Below are the code and all the weights of a small trained network. Each question names an input and a target symbol and asks about switching units off, where a switched-off unit gives its printed mean instead of its output.

import numpy as np


def w(rows, s, z=0):
    codes = np.array(rows[::2]) - 128.0
    scale = np.full(codes.shape[1], s)
    scale[-1] = z or s
    return codes * scale


def norm(h):
    return h / np.sqrt((h * h).mean(-1, keepdims=True) + 1e-5)


def f(y):
    return np.maximum(y, 0)


def softmax(a):
    e = np.exp(a - a.max(-1, keepdims=True))
    return e / e.sum(-1, keepdims=True)


def log_softmax(a):
    a = a - a.max(-1, keepdims=True)
    return a - np.log(np.exp(a).sum(-1, keepdims=True))


def net(x, mask):
    ids = ['ΓΛΠΦαβεζημστω'.index(c) for c in x.split()]
    T = len(ids)
    res = E[ids] + P[:T]
    u = 0
    for l in range(2):
        r = norm(res)
        for j in range(2):
            rows = slice(4 * j, 4 * j + 4)
            q, k, v = (r @ M[l][rows].T for M in (Q, K, V))
            z = softmax(np.where(np.tri(T) > 0, q @ k.T / 4**0.5, -1e9)) @ v
            o = O[l][rows]
            res = res + np.where(mask[u + j], z, o[:, -1]) @ o[:, :-1]
        u += 2
        y = f(norm(res) @ A[l][:, :-1].T + A[l][:, -1])
        res = res + np.where(mask[u : u + 16], y, B[l][:, -1]) @ B[l][:, :-1]
        u += 16
    return log_softmax(norm(res)[-1] @ U[:, :-1].T + U[:, -1])


Q, K, V, O, A, B = {}, {}, {}, {}, {}, {}
E = w([
[114,127,81,62],'Γ',
[137,116,51,87],'Λ',
[175,88,148,73],'Π',
[76,41,138,152],'Φ',
[90,152,54,155],'α',
[110,118,109,146],'β',
[118,115,69,119],'ε',
[102,118,100,176],'ζ',
[102,109,129,123],'η',
[118,126,100,108],'μ',
[254,91,13,204],'σ',
[129,189,200,159],'τ',
[72,95,126,169],'ω',
],0.0029)
P = w([
[143,191,147,186],'0',
[6,140,116,103],'1',
[46,146,127,98],'2',
[45,176,142,87],'3',
[52,153,146,78],'4',
[47,160,143,71],'5',
[53,137,138,68],'6',
[52,148,134,59],'7',
[58,144,152,56],'8',
[54,141,150,38],'9',
[77,147,167,33],'10',
[71,158,155,24],'11',
[47,167,127,59],'12',
[65,113,167,41],'13',
],0.002)
Q[0] = w([
[243,194,178,158],'0.h1',
[248,223,5,50],'0.h1',
[75,46,55,142],'0.h1',
[93,44,131,126],'0.h1',
[207,149,77,99],'0.h2',
[69,199,198,227],'0.h2',
[213,190,112,115],'0.h2',
[243,149,58,73],'0.h2',
],0.0026)
K[0] = w([
[152,176,141,167],'0.h1',
[180,190,101,109],'0.h1',
[133,66,3,104],'0.h1',
[66,101,89,185],'0.h1',
[58,116,196,172],'0.h2',
[135,105,78,108],'0.h2',
[92,113,173,108],'0.h2',
[106,156,161,181],'0.h2',
],0.0044)
V[0] = w([
[131,144,167,128],'0.h1',
[114,78,132,158],'0.h1',
[136,125,92,145],'0.h1',
[129,127,216,159],'0.h1',
[4,126,150,133],'0.h2',
[129,137,113,123],'0.h2',
[160,121,154,155],'0.h2',
[148,94,124,170],'0.h2',
],0.0023)
O[0] = w([
[148,100,107,176,122],'0.h1',
[228,249,94,171,119],'0.h1',
[123,155,150,145,121],'0.h1',
[215,72,57,138,102],'0.h1',
[23,72,133,254,249],'0.h2',
[164,155,118,113,135],'0.h2',
[165,168,119,153,81],'0.h2',
[231,118,127,163,86],'0.h2',
],0.0013,0.002)
A[0] = w([
[106,98,114,59,68],'0.n1',
[118,18,134,112,205],'0.n2',
[126,139,183,120,54],'0.n3',
[154,90,135,67,88],'0.n4',
[152,2,93,150,62],'0.n5',
[171,76,212,149,92],'0.n6',
[99,96,77,127,160],'0.n7',
[89,169,169,22,137],'0.n8',
[59,188,121,173,147],'0.n9',
[158,117,184,124,107],'0.n10',
[72,138,55,103,149],'0.n11',
[75,97,225,102,198],'0.n12',
[141,150,70,169,124],'0.n13',
[86,179,130,153,144],'0.n14',
[216,157,103,66,99],'0.n15',
[177,177,205,158,249],'0.n16',
],0.0035,0.0012)
B[0] = w([
[68,132,153,199,184],'0.n1',
[159,253,111,82,191],'0.n2',
[103,130,38,110,142],'0.n3',
[63,133,157,191,143],'0.n4',
[121,242,86,144,141],'0.n5',
[80,205,106,135,132],'0.n6',
[171,196,187,119,191],'0.n7',
[76,65,93,249,253],'0.n8',
[183,79,99,51,224],'0.n9',
[85,177,139,136,135],'0.n10',
[170,168,223,120,231],'0.n11',
[142,220,6,57,253],'0.n12',
[154,113,154,94,143],'0.n13',
[147,84,118,84,192],'0.n14',
[106,140,215,107,135],'0.n15',
[79,44,83,88,162],'0.n16',
],0.002,0.0031)
Q[1] = w([
[142,100,207,154],'1.h1',
[151,82,202,177],'1.h1',
[185,42,206,141],'1.h1',
[203,1,251,167],'1.h1',
[179,71,162,173],'1.h2',
[188,66,183,177],'1.h2',
[158,81,172,153],'1.h2',
[215,58,179,203],'1.h2',
],0.0078)
K[1] = w([
[50,97,163,60],'1.h1',
[47,129,127,68],'1.h1',
[2,141,151,88],'1.h1',
[4,126,137,73],'1.h1',
[29,144,116,84],'1.h2',
[5,142,134,97],'1.h2',
[39,175,129,55],'1.h2',
[47,150,112,86],'1.h2',
],0.0067)
V[1] = w([
[242,217,30,226],'1.h1',
[5,76,212,150],'1.h1',
[250,38,124,60],'1.h1',
[199,175,147,25],'1.h1',
[111,37,65,117],'1.h2',
[105,9,102,107],'1.h2',
[31,134,99,137],'1.h2',
[98,217,236,185],'1.h2',
],0.0031)
O[1] = w([
[188,111,253,78,255],'1.h1',
[120,179,59,158,24],'1.h1',
[138,54,145,189,145],'1.h1',
[119,44,97,102,153],'1.h1',
[112,149,187,229,128],'1.h2',
[97,158,156,235,100],'1.h2',
[183,191,165,122,114],'1.h2',
[168,156,68,21,92],'1.h2',
],0.0034,0.0036)
A[1] = w([
[146,54,19,125,4],'1.n1',
[134,6,117,201,144],'1.n2',
[104,118,3,157,80],'1.n3',
[142,90,135,66,54],'1.n4',
[14,137,171,90,164],'1.n5',
[183,83,86,154,91],'1.n6',
[99,162,183,166,43],'1.n7',
[85,175,182,176,103],'1.n8',
[137,79,70,58,136],'1.n9',
[113,177,160,174,106],'1.n10',
[62,78,113,95,170],'1.n11',
[190,185,133,68,67],'1.n12',
[171,138,134,59,169],'1.n13',
[67,94,175,55,30],'1.n14',
[106,111,32,235,51],'1.n15',
[201,138,136,135,66],'1.n16',
],0.0049,0.0015)
B[1] = w([
[137,115,141,246,138],'1.n1',
[62,136,103,20,197],'1.n2',
[80,2,98,195,148],'1.n3',
[150,171,79,184,193],'1.n4',
[188,96,163,159,253],'1.n5',
[76,113,149,140,131],'1.n6',
[156,103,104,143,162],'1.n7',
[175,106,101,131,180],'1.n8',
[168,133,67,174,189],'1.n9',
[176,99,77,123,163],'1.n10',
[182,144,127,100,207],'1.n11',
[51,119,127,158,174],'1.n12',
[81,133,174,163,212],'1.n13',
[188,161,159,157,226],'1.n14',
[90,219,231,13,158],'1.n15',
[142,104,181,90,136],'1.n16',
],0.0044,0.0035)
U = w([
[7,65,154,53,109],'Γ',
[133,112,139,115,80],'Λ',
[116,39,70,171,217],'Π',
[77,245,186,86,77],'Φ',
[197,213,99,205,157],'α',
[58,158,80,142,254],'β',
[41,158,167,211,125],'ε',
[166,174,78,3,166],'ζ',
[249,71,56,119,91],'η',
[147,173,176,100,82],'μ',
[157,20,123,50,70],'σ',
[195,116,149,173,99],'τ',
[102,57,156,221,100],'ω',
],0.011,0.0045)

Each question gives the input, a string of symbols that net reads in full, and the target symbol t.
The units are the heads (4 rows each of Q, K, V and O) and the neurons (one row each of A and B). Each row of codes is followed by its name. A weight is (code - 128) times the scale printed after its matrix; where a second scale follows, it is the last column's (O, A, B and U).
mask holds one flag per unit, layer by layer, with each layer's heads first. A switched-off unit (its flag False) gives its mean, the last column of its rows in O or B, instead of its output. The means were averaged over made-up inputs and are rounded, as every weight is.
A unit's drop is (log p(t) with every unit on - log p(t) with that unit switched off) / (log p(t) with every unit on - log p(t) with every unit switched off).
The circuit of an input: a set's keep is (log p(t) with only the set's units on - log p(t) with every unit switched off) / (log p(t) with every unit on - log p(t) with every unit switched off). Starting from the 12 units with the biggest drops (on a tie, the unit counted first), units are removed one at a time, each time the one whose removal leaves the highest keep (on an exact tie, the one counted first), for as long as the keep stays at least 0.8.
units of the circuit, in order: the units of the circuit, biggest drop first
most important unit: the unit with the biggest drop
k most important neurons: the k neurons with the biggest drops, biggest first
k most important neurons of layer l: the k neurons of layer l with the biggest drops, biggest first
heads that matter: for each layer, one digit per head in row order, 1 if its drop is at least 0.15 and else 0, layers parted by /
input μ ω Λ τ μ μ ε τ Λ η τ η Λ, target Γ: most important unit -> 1.h1
input η ε μ τ Λ α, target ε: 4 most important neurons of layer 0 -> 0.n12, 0.n11, 0.n8, 0.n16
input Π τ ε, target Π: units of the circuit, in order -> 1.h1, 0.n16
input μ η ε μ τ Γ τ Π β ε, target Γ: heads that matter -> 00 / 11
input τ μ Π τ ω η, target ζ: heads that matter -> 00 / 01
input Π Λ ω ε ω β ζ Φ Φ τ Λ ζ μ τ, target Π: heads that matter -> 01 / 10
input ε Λ μ Γ, target σ: 2 most important neurons -> 0.n8, 0.n12
input ω μ Π μ Λ η, target α: heads that matter -> 00 / 10
input η β β η τ μ η Φ μ η τ μ Π Φ, target ε: heads that matter -> 00 / 11
input τ α ε μ τ τ ε μ τ ζ, target ζ: heads that matter -> 00 / 01
input η ε μ τ α Φ ω μ Λ μ τ Γ τ τ, target ε: 2 most important neurons -> 0.n12, 0.n8
input Π η Γ τ ω μ ε Γ, target Π: 2 most important neurons of layer 1 -> 1.n3, 1.n1
input ε ζ τ η ε μ Γ Γ τ η Γ η τ, target σ: heads that matter -> 00 / 10
input β η Λ Φ τ μ ω Γ η τ τ Φ, target ω: most important unit -> 1.h2
input τ τ Φ τ η ζ Λ τ τ τ ω ω η Λ, target ζ: 2 most important neurons -> 0.n8, 0.n11
input β τ μ Φ τ ε, target ω: heads that matter -> 00 / 01
input Π β μ τ ω, target Π: heads that matter -> 01 / 11
input Γ ω Π Π Λ, target β: heads that matter -> 00 / 10
input μ Π τ, target Γ: 3 most important neurons -> 0.n8, 1.n2, 0.n12
input μ Π Φ μ η ω Λ η τ η τ ω Φ Γ, target Γ: most important neuron of layer 0 -> 0.n12
input η Λ β, target ε: 2 most important neurons of layer 0 -> 0.n12, 0.n11
input τ Φ ε ε μ Φ ε Λ Γ τ Π Φ, target ζ: 2 most important neurons -> 0.n8, 0.n12
input μ Λ ω β ω, target Γ: 4 most important neurons -> 0.n8, 0.n12, 1.n2, 1.n15
input μ η τ ε Γ μ, target Γ: 4 most important neurons of layer 0 -> 0.n8, 0.n12, 0.n2, 0.n16
input η Π μ τ β, target ε: 3 most important neurons -> 0.n12, 0.n8, 0.n11
input ε μ Λ Λ Φ ω, target σ: 3 most important neurons -> 0.n8, 0.n12, 1.n2
input τ Π μ Γ μ ζ α ω, target ζ: units of the circuit, in order -> 1.h2
